(in the rows, 128 means zero)
Each row has a class, written after it.
[123 125 135 134 136 116 114 163 148 136 147 140 138 123 123  81 131 123
 158 134 134 139 155 127 148 137 106 119 111 129 118 137 131 148 154 132
 138 100 152 145 130 111 122 153 115 159 107] : Z422
[104 128  76 107 107 156 117  47 123 190 157 164 147 119  82  86 116 108
 128 136 149  90 143 122 111 142 123 136 135 132 189 130 150 115 118 120
 118 123  99 136 164 147 124 166 120 159 186] : Z781
[132 125 135 125 131 138 126 102 154  92 136 128 146 153 166 107 118 100
 139 130 122 149 153 110 152 133 148 134 145 122 106 149 113 143 153 120
 147 100 136 162 115 120 116 139 117 164  96] : Z407
[140 106 133 118 119 124 120 136 144 129 140 119 137 115  84 171 160 133
 134 129 110 121 130 125 129 139 105 137 111 141 125  95 146 131 107 176
 137 123 151  88 124 137 132 139 145 102 104] : Z691
[140 117 124 133 144 110 117 134 148 119 136 132 144 142 148 100 161 115
 142 136 135 133 150 117 151 130 148 115 138 110 109 145 109 144 151 145
 135 125 132 151 133 109 137 156 131 179  80] : Z302
[143 114 102 164 131 107 117 114 152 129 142 137 145 154 146  81 174 133
 149 139 125 145 153 127 143 126 142 114 147 120 121 135  86 151 145 167
 146 145 139 133 135 103 154 158 123 167  64] : Z302
[126 138  82 123 101 140 120  53 152 133 123 151 151 118  81 116 136 133
 126 135 148  70 143 125 145 162  99 141 105 139 152 117 134 127  99 114
 126 130  98 138 119 122 133 160 123 171 146] : Z914
[116 127 154 128 146 130 134 174 168 148 123  95 147  85 152 185 135 155
 148 147  75 114 136 171  82 145  29 129 113 111 132  82 115 184 105 110
 119 128 212 117 128 120 159 145 117  91  76] : Z9
[142 162 112 158 157 141 140 117 116 116 164 125 136 148 181 148 172 119
 136 129 128 107 173 155 115 144 123 123 105 132 142 151 120 136 156 140
 175 153 111 127 156 115 132 142 122 154 101] : Z946
[117 136 120  86 141  93 156 121 106 173 101 123 127 159 179  90 179 132
 131 164 179  63 185 106 104 111 179  73  33 156 149 187 119 153 174 182
 159 109  58 146 120  95  87 121 165 208  64] : Z781
[132 116 121 124 110 134 118 140 156 142 156 139 148  75 115 149 126 128
 146 102 130 119 127 127 131 163  96 131 110 132 157  99 171 128 106 126
 144 124 155 128 121 139 131 134 126 115 108] : Z422
[157 107 148 122 126 128 111 161 133 139 145 137 140 127 120 185 157 146
 145 116 119 158 160 130 152 143 102 122 138 125 147 115 161 144 100 180
 141  96 158 117 134 131  96 143 140 142 112] : Z946
[131 116 109 149 134 108 126 134 130 115 151  96 132 151 131  74 125 109
 145 137 137 132 137 122 129 125 131 103 111 155 137 117 136 129 147 132
 103  95 116 147 104 121 119 150 105 144 105] : Z422
[121 110  93 129  99 124 136  86 142 147  92 125 142 128 132 120  94 155
 167 109 125  99 157 101 106 167 179 162 166 102 186 116 168 129 104 131
 165 113 112 121  92 104  93 113 102  90 107] : Z781
[114 114  89 126 109 157 107  77 129 138 141 138 163 117  89 116 133 153
 139 133 138 121 115 134 125 124 105 143 153 120 154 119 159 125 110 135
 118 115 114 126 149 142 133 151 123 154 167] : Z407
[123 150  98 129  87 149 108  85 144 136 126 148 152 118  87 111 173 126
 147 138 156  86 168  82 145 161  91 147  84 146 134 142 127 120 115 140
 122 120 113 141 106 106 130 142 141 134 135] : Z781
[123 118 122 140 144 101 141 138 138 146 125 131 140 134 117 118 140 113
 146 133 121 113 153 137 113 142 128 116 156 135 106 139 124 128 128 159
 136 141 155 112 139 120 103 137 114 129 107] : Z691
[131 132  95 126 119 154 119  85 134 149 142 138 140 125  86 105 132 116
 144 130 142 108 141 141 142 155 118 135 112 148 157 120 165 124  88 124
 135 106  93 126 131 131 126 158 132 135 139] : Z422
[120 135  82 161 117 132 148 112 123 156 126 141 136 122 128 140 136 153
 146 157 149  53 160 135 122 175 136 126  84 163 191 133 158 115 110 154
 143 124  76 124 127 111 108 121 147 142 130] : Z656
[131 113 100 133  96 131 100  82 152 166 121 151 158 123  60  83 147 138
 145 144 142 115 148 126 139 143 119 131 136 146 147 118 121 133  91 131
 100 123  93 133 133 136 138 159 133 162 131] : Z302
[135 110 128 135 112 115  95 134 147 143 152 138 140 113 136 121 151 135
 126 130 141 143 135 112 154 119 156 132 130 113 142 123 120 142 148 179
 159 129 156 131 146 132 139 159 157 166  89] : Z302
[120 112 122 110 131 139 124 123 155 159 140 118 159 116  81 155 146  97
 171 160 138  81 145 134 114 119 128 121  78 153 200 108 176 110 129  72
 102 147 102 106 148 139 157 136 149 110 135] : Z9
[158 121 129 120  99 102 138 116 146 106 119 140 145 125 105 147 146 151
 138 122 127  87 145  98 138 151  95 130 119 131 122  98 140 130  99 150
 141 127 164 129  89 126 135 142 130 138 115] : Z914
[132 112 119 133  99 133 108 120 130 150 154 124 144  99 114 187 128 152
 130 110 138 124 115 114 115 146 108 150 121 140 169 100 170 121 112 153
 144 124 143 111 122 149  97 131 133 129 123] : Z946
[140 103 107 128 115 122 118 117 151 143 150 135 146 109 123 151 145 138
 145 112 135 115 128 118 130 149 116 121 104 128 151  93 156 130 119 158
 136 118 153 106 132 140 122 141 141 123 101] : Z9
[139 122 142 127 133 107 113 129 151 125 122 148 149 140 132  99 116 111
 139 135 140 143 168 113 169 138 120 136 140 110 105 151 106 144 154 115
 146 117 159 161 132 112 120 154 119 177 111] : Z914
[136 158  93 107 128 161 129  66 108 157 115  95 146 108 105 107 127 117
  95 123 108  51 125 129 148 216  99 156 158 108 174 136 177 132 105  96
 123 111 113 161 133 110  78 141  92 182 146] : Z946
[151 103 140 132  96 136 126 154 143 144 115 133 158 107 104 161 164 136
 180 128 158  95 160 107 122 148 116 131  93 141 174  97 162 158  91 163
 149 105 132  86  94 140  91 133 159 126  82] : Z946
[139 114 145 108 125  86 159 146 145 129 110 145 138 156 155  96  75 121
 132 115 119 109 156 118 133 152 113 108 125 144  94 155  99 138 154  90
 138  99 141 169  78 131  99 122 116 155 110] : Z914
[116 109 113 147 124 131 103 159 116 136 139 126 155 165 130 157 238 125
 144 143 152  97 104 130 125 124  82 117 127 131 125  98  95 161 129 161
 131 127 140  60 111  96 121 120 175 132 100] : Z656
[115 120 110 114 104 123 140  63 132 140 100 120 146 113  57 132 132 142
 145 144 139  83 131 125 115 147  99 135 130 136 154  96 152 110  83 100
  95 116  90 124 105 127 127 143 117 136 180] : Z914
[139 119 112 141 142 106 134 118 138 110 126 125 149 150 140  79 143 127
 149 122 148 119 165 112 148 125 129 112 162  99 115 133 115 143 152 122
 152 128 142 149 125 121 122 155 109 166 114] : Z914
[159 107 135 120 140 131 138 109 152 120 142 159 146 159 184 111  95 120
 142 124  85 132 163 143 133 159 113 131 140 112  80 165  87 165 146 121
 160 135 167 153 123 115 131 151 111 163  90] : Z198
[130 114 115 123 102 138 116 115 159 107 137 159 136 118 113 146 155 136
 145 127 134 114 125 105 150 122 111 140 113 131 132  88 149 139  86 166
 153 106 159 122 120 143 137 157 148 154  97] : Z407
[141 148 112 150 146 121 135  93 167 105 112 123 131 111  56   4 178 133
 138 125  78 106 159 123 144 150  46 114 167 110  99 122 101 146 102 147
  96 190 225 166 124  91 154 160  75 188 106] : Z198
[131 133 112 148 130 107 128 151 149 123 136 127 141 121 124  69 118 118
 137 124 143 123 139 118 136 122 119 139 146 126  92 129 129 140 148 156
 145 131 167 141 139 116 126 160 100 158  88] : Z691
[132 133 127 127 141 104 130 131 154 113 137 134 144 162 124  83 115 111
 133 141 131  97 158 113 142 127 130 115 111 136 125 136 104 151 145 137
 146 128 132 140 107 116 132 145 112 163  90] : Z914
[ 88 154  93 132 134 116 155 109 117 177  97 133 123 103 153 146 141 164
 138 138 160   7  96  94  96 163 113 140  55 158 116 126 159 125 105 178
 189 116 114  95 122 142  62 117 130 171  98] : Z407
[133 122 118 127 113 143 111 110 147 119 146 141 145 113 120 157 143 145
 137 118 129 118 118 117 141 139 123 145 127 123 134 101 163 137 101 171
 155 118 142 108 125 145 128 146 138 137 114] : Z407
[115 113 115 121 117 135 104 117 134 169 131 118 146 127  84  93 120 115
 150 150 155 126 140 126 145 133 125 135 114 154 167 133 165 118 121 105
 121  89  91 140 130 122 110 139 135 141 141] : Z422
[151 113 109 146  97 124 128 118 153 161 115 148 134  96 116 128 145 146
 149 107 119 117 142 125 139 164  89 139 103 138 160  89 132 133 104 157
 153 112 197 103 130 135 115 136 143 125 101] : Z9
[148 120 116 124 104 138 106 116 136 146 145 136 160 130  83 128 149 119
 136 117 133 116 148 125 143 146  99 134 122 153 150 135 146 117 115 102
 108 119 107 128 114 130 113 133 129 149 134] : Z946
[149 130  86 125  91 135 138  46 150 126 133 138 142 138  86 124 140 114
 106 124 103  98 142 109 133 164  97 141 127 189 128 104 112 116 101 104
 115 144 137 149 127 142 136 168 105 148 117] : Z691
[149 107 109 133 105 132 130  79 142 117 143 115 162 122 115 165 128 151
 149 113 119 122 128 102 128 158 121 141 140 145 134  81 177 114  74 153
 129  93  95 120 102 147 119 133  96 117 121] : Z407
[127 124 108 122  96 150 113  99 157 146 133 144 160 109 115 120 122 120
 141 125 136 104 138 128 142 143 120 149 135 137 152 119 154 122 108  99
 134 103 109 133 128 142 127 139 118 151 141] : Z407
[152 123 123 119 142 125 141 114 145 127 143 135 128 139 140 111 126  99
 148 131 120 127 137 151 146 143 108 132 122 132 112 124 152 137 110 127
 163 108 163 140 115 127 124 147 117 137 103] : Z422
[134 135 108 127 118 151 119  92 124 140 132 130 146 127  82 134 133 118
 141 137 141 104 148 122 128 146 104 153 126 138 146 139 162 113  80 116
 119 119 103 132 125 130 111 145 132 138 139] : Z946
[150 117 120 139 138 113 115 116 165 115 140 145 138 142 147  89 153 112
 132 139 132 138 147 130 169 133 137 120 149 108  85 148  96 152 132 154
 138 117 143 156 123 104 137 162 129 193  78] : Z302
[148 127 101 121 111 144  98  93 151 148 145 151 140 112  97 128 158 158
 123 120 137 117 114 128 154 158 108 147 115 122 126 115 152 138 107 170
 141 126 124 121 138 134 146 163 151 173 114] : Z302
[122 104 123 133 113 119 107 148 141 144 120 144 140 101 119 169 147 159
 147 126 136 128 148 111 142 152 135 130 103 132 162 101 151 147 116 156
 143 137 153 122 131 133  98 131 149 129  91] : Z656
[106 124  97 116 109 150  88  97 145 104 114  93 153  77  77 112 146 152
 129 149 175  78 118 104 122  97 107 154  90 110 123 130 158 109 118 115
 108 139  93 148 123 132 129 138 125 148 164] : Z198
[146 127  97 143 135 105 104 119 127 133 166 126 159 162 169  77 134 140
  94 109 149 146 143  63 118 152 123 119 189 132 129 176 124 126 209 156
 124 131 179 189 132 113  94 174  87 201 114] : Z781
[120 128  96 116 100 149 123  65 139 131  96 128 162  99  92 100 119 129
 143 132 137  93 140 117 119 162 128 166 145 119 151 124 168 115  90  93
 127 110 105 148 115 138 116 149 108 141 141] : Z407
[135 127 124 130 144 120 124 133 137 127 140 128 135 139 148 117 121  93
 125 128 137 124 138 120 129 146 128 133 151 121 126 150 138 130 138 108
 132 119 144 155 124 124  91 150 107 171 101] : Z946
[139 156  92 116  93 149 110  96 135 135 124 136 154 121  87  87 127 140
 111 100 141  83 135 136 144 159 106 163 131 145 151 142 161 122 127  86
 147 127 113 155  96 135  99 153 119 160 146] : Z946
[144 104  81 144  85 128  99 112 156 142 184 176 147 135 144 122 163 178
 133 103 146 144 150  97 157 144 115 124 127 126 160 109 129 155 150 219
 194 113 160 132 126 134 127 162 144 142  95] : Z781
[119 107 100 125 107 136 123  82 130 151 123 135 152 107  97 131 119 145
 145 127 117 111 154 132 130 160 115 141 106 152 157 119 138 104 104 103
 134 129  79 155 133 141 123 146 119 123 149] : Z198
[137 116 111 129  90 124 126 102 145 137 142 162 146 116 103 154 132 154
 127 105 135  98 131 114 135 166  85 132 118 143 152  88 129 133 104 153
 150 125 147 119 113 148 129 142 145 137 132] : Z914
[117 126 101 125 106 128 110  94 143 149 115 139 167 116  85 101 131 131
 139 142 143  81 160 125 133 150  93 141 107 134 157 135 116 127 129  80
 116 128 104 142 125 118 140 148 124 159 142] : Z914
[146 132 140 136 143 112 118 159 146 123 145 132 153 141 157 109 128  96
 132 120 126 115 160 120 137 145 120 133 132 130 119 152 111 143 164  97
 151 127 152 150 119 115  99 130  98 168  79] : Z946
[144 129 123 139 113 102 119 132 154 139 153 127 159 132 155  92 129 128
 148 115 127 129 145 133 143 138 126 129 136 131 101 132 123 133 159 129
 133 129 125 157 116 109 150 132 111 162  92] : Z302
[129 127  91 126 112 161 133  31 118 149 116 143 144 153  69 105 153 123
 130 132 141 122 145 100 158 135  77 137 136 161 144 127 102 104 109  83
 124 113 107 131 149 143 123 160 120 167 202] : Z914
[106  92 120 162  84  99 102 154 132 173 128 122 133 119 131 157 150 177
 145 140 137 105 145  70  94 142 147 115 102 150 164 112 110 119 121 163
 112 138  91  95 134 115 129 131 157 125  92] : Z198
[121 137  95 130  72 138 117 126 133 156 147 141 167 113  90 139 154 137
 122 115 154  86 123 143 117 153  77 148 136 171 147 110 147 110 123 126
 132 128 107 125 131 126 146 136 157 121 148] : Z691
[121 122 125 143 145 106 119 188 125 134 110 134 149 145 161  81 146 123
 152 142 150 120 165 113 143 143 118 131 137 114 114 161 116 145 177 109
 147 118 162 158 130 102  93 129 126 163  97] : Z656
[128 134  90  94 110 149  98  74 154 109 125 143 160 135  72  89 194 111
 139 147 133  91 166 133 150 141 100 145  60 143 141 129 114 132  99 114
 111 104  64 154 109  97 177 168 153 176  92] : Z302
[ 85 119 129 167 118  82 103 139 151 154 109 114 127 128  92 152 116 167
 161 124 135 111 153 115 136 115 152 120 117 150 160  78 127 136  97 154
 108 143  97 108 122 102 117 106 141 126  91] : Z914
[171 138 125 132 106 149 127 100 152 106 150 150 149 121 104 135 145 129
 137 116 127 111 148 122 168 156  71 147 124 142 127  95 148 157  87 155
 159 123 176 149 112 136 118 150 123 164  99] : Z946
[144 120 128 125 143 113 121 132 149 124 129 126 143 137 150  97 132 117
 134 135 131 135 139 122 146 131 133 132 145 110  99 146 119 139 142 139
 141 112 143 159 126 115 127 148 115 174  93] : Z302
[129 131  82 122 130 147 132  69 152 151 116 124 156  94 100 100 125 141
 147 119 128  86 156 131 133 171 118 144 105 115 160 139 160 116 117  87
 142 132 101 141 138 121 127 132 117 128 119] : Z9
[154 124 119 122 142 122 134 124 147 114 136 133 140 136 124  86 125 120
 141 130 112 142 154 134 146 133 124 127 132 103 118 137 133 132 137 134
 147 107 167 135 130 125 132 158 103 125 122] : Z9
[144 132 131 140 132 116 117 110 116 138 164 138 150 146 174 149 149 140
 123 125 125 153 170  92 136 138 153 122 135 125 136 154 111 147 165 174
 152 149 147 152 152 101 141 163 138 158  80] : Z781
[125 106 107 123 121 117 144 154 121 151 128 134 141 122 163 189 142 152
 158 127 110  86 136 166 113 134  80 135 122 127 109 109 142 149 122 166
 171 124 192 106 145 140 116 141 145 114 109] : Z691
[151 105 114 125  85 121  98 113 171 152 151 151 198 119  85  87 165 122
 158 119 116 119 143 153 143 154  73 145 154 136 139 118 117 133 154  69
 126 159 148 153 109 129 178 130 127 132 116] : Z302
[132 129  89 131  79 143 138  61 139 153 120 136 152 103  80 117 126 161
 140 127 142 102 147 100 146 162 113 130 160 119 172 108 159 119  87 117
 130 139 108 140 133 136 143 161 117 133 165] : Z914
[136 114 109 130 122 128 107 119 156 129 160 140 134  96  93 142 145 176
 130 113 115 117 122 138 145 120 113 123 116 113 130  92 149 140  93 174
 126 142 130 124 139 143 168 144 148 145 108] : Z302
[135 108 122 141 123 132 126 145 128 134 133 117 127 138  86 155 120 170
 152 128 113 115 126  97 132 140 100 143 106 164 148  92 167 123 103 173
 137 110 173  94  96 160  86 122 129  94 146] : Z656
[125 127  94 127 106 137 123  69 144 130 117 136 148 123  81 109 126 153
 137 137 131  84 162 121 149 146  99 137 120 124 147 125 127 128 102 108
 123 121 102 142 123 121 138 148 124 154 154] : Z914
[142 128 132 103 150 130 116 132 165 125 130 155 147 149 113  84 132 134
 135 105 112 149 185 142 161 147  68 101 116 120 102 158 100 160 140 121
 115 102 130 154 128 107 131 136 116 190 119] : Z914
[109 111 105 137  99  90 136 102 154 107 108 138 148 120  74  84 113 124
 142 132 152  99 137 102 130 155 125 132 127 147 160  93 122 114 115 103
 119 111  99 164  76 121 122 148 113 137 114] : Z914
[136  98 105 107 125 152 126  79 144 125 110 135 148 122  92 137 152 111
 151 132 122 100 160 137 127 151 125 134 120 135 155 124 148 107  97  67
 105 124  83 142 122 140 133 182 134 149 157] : Z198
[132 123 123 141 150 118 127 144 129 144 137 117 144 141 129  98 142 109
 128 134 125 134 157 127 135 147 113 116 136 142 105 157 106 136 163 147
 125 118 137 134 154 115 111 146 119 157 103] : Z691
[112 135  76 125 105 125 119  74 140 156 103 147 134 120 103 108 131 123
 128 134 146  81 109 145 100 151 126 141 145 120 155 129 153 116 121  88
  98 164 162 131 141 123 126 168 142 151 137] : Z9
[138  96 153 116 156 120 136 137 140 121 122 147 122 129 143 132 131 118
 136 146 103 151 157 128 131 132 153 112 154  82 109 151 106 146 107 155
 158 141 152 130 145 126 130 153 136 129  98] : Z198
[140  97 142 121  96 115 129 142 150 118 123 147 143 113 118 179 158 127
 173 122 125 147 146 111 145 113 132 124 106 149 154  73 163 121  80 161
 144 110 150 115 120 146 137 128 143 114  93] : Z407
[138 104 122 130  93 118 124 100 145 133 140 128 145 123  91 170 141 137
 138 132 125 121 117 105 139 145  91 133 120 145 164  69 137 129  97 156
 133 129 155 109 112 140 139 135 128 113 125] : Z914
[134 123 142 137 132 106 123 137 147 146 120 124 137 138 108  48 147  81
 158 136 139 129 149 134 131 141 104 105 147 130 103 129 114 154 125 126
 104 117 174 131 110 112 102 127 118 154  98] : Z422
